[149 123 105 135 137]
The entry just right of the largest entry -> 123
The minimum -> 105
The entry just right of the centre entry -> 135

A = [126 125 146 152 139 122 122 132 124 115 124 103 108 131 126 135]
Read off the 1st entry.
126
Read off the 2nd entry from the right.
126
The entry just right of 132 -> 124
Read off the 3rd entry from the left.
146
Read off the last entry.
135

M =
125  129  119  133  120  117  125  126
125  128  131  130  136  124  128  132
125  121  102  139  100  116  121  134
147  127  134  125  113  120  113  108
133  130  146  117  150  153  132  141
123  145  136  120  142  128  134  105
126  122  126  138  119  118  127  137
145  123  132  129  112  120  116  116
125  126  135  132  146  139  143  139
124  121  111  132  111  121  128  138
129  126  124  129  118  117  114  130
131  130  141  115  146  150  133  139
128  127  136  127  143  138  136  141
Indices start at 1.
The entry in row 3 and column 2 -> 121
The entry at row 2, column 2 is 128
Which number is the entry at row 1, column 1?
A: 125
Which number is the top entry of the column that holds the smallest entry?
A: 120
The entry in row 1 and column 2: 129
The bottom-left entry: 128
The entry in the top-right corner -> 126
The entry just right of 153: 132
The entry just left of the smallest entry -> 139
The entry at row 2, column 1 is 125
The entry directly below the largest entry -> 128
The entry at row 1, column 3 -> 119
The largest entry -> 153
Which number is the entry in the bottom-right corner?
A: 141
The minimum: 100
Which number is the entry directly above the largest entry?
A: 120
The top entry of the column that holds the largest entry: 117
The bottom entry of the column that holds the largest entry is 138
Which number is the entry just right of the smallest entry?
A: 116
Which number is the entry in row 3 and column 3?
A: 102

grid =
[[123 121 124 126 128]
 [121 122 123 119 141]
 [126 137 111 131 127]
 [129 122 133 130 127]
 [130 134 122 139 120]
 [120 127 129 135 125]
 [123 136 128 129 117]
 [152 146 129 142 130]
 [129 128 132 130 123]
 [124 127 148 119 133]
 [147 130 120 136 124]
 [117 115 146 138 115]
 [144 109 121 130 124]
 [121 123 128 123 126]
 [130 130 132 132 128]
 [137 118 126 133 137]]
The largest entry in the first column: 152
The third entry from the end, reading row by row is 126
Read off the entry directly below the smallest entry.
A: 123
The second entry from the end, reading row by row -> 133
Read off the last entry of the smallest entry's row.
A: 124
Read off the last entry in the row that holds the largest entry.
A: 130
The entry just right of the smallest entry: 121
The entry in the top-right corner -> 128
The first entry in reading order: 123
Read off the smallest entry in the last row.
A: 118
Read off the entry just left of the smallest entry.
A: 144
Read off the third entry on the main diagonal.
A: 111
Read off the entry directly below 144.
A: 121
Read off the last entry, reading row by row.
A: 137
Read off the entry directly above 142.
A: 129
The minimum is 109
Read off the smallest entry in the first row.
A: 121
The entry just left of 142: 129
Read off the bottom entry of the column that holds the largest entry.
A: 137
The 4th entry in reading order: 126
The entry directly below the largest entry -> 129
Read off the entry just right of the largest entry.
A: 146
Read off the 3rd entry in reading order.
A: 124
Read off the entry just left of 138.
A: 146
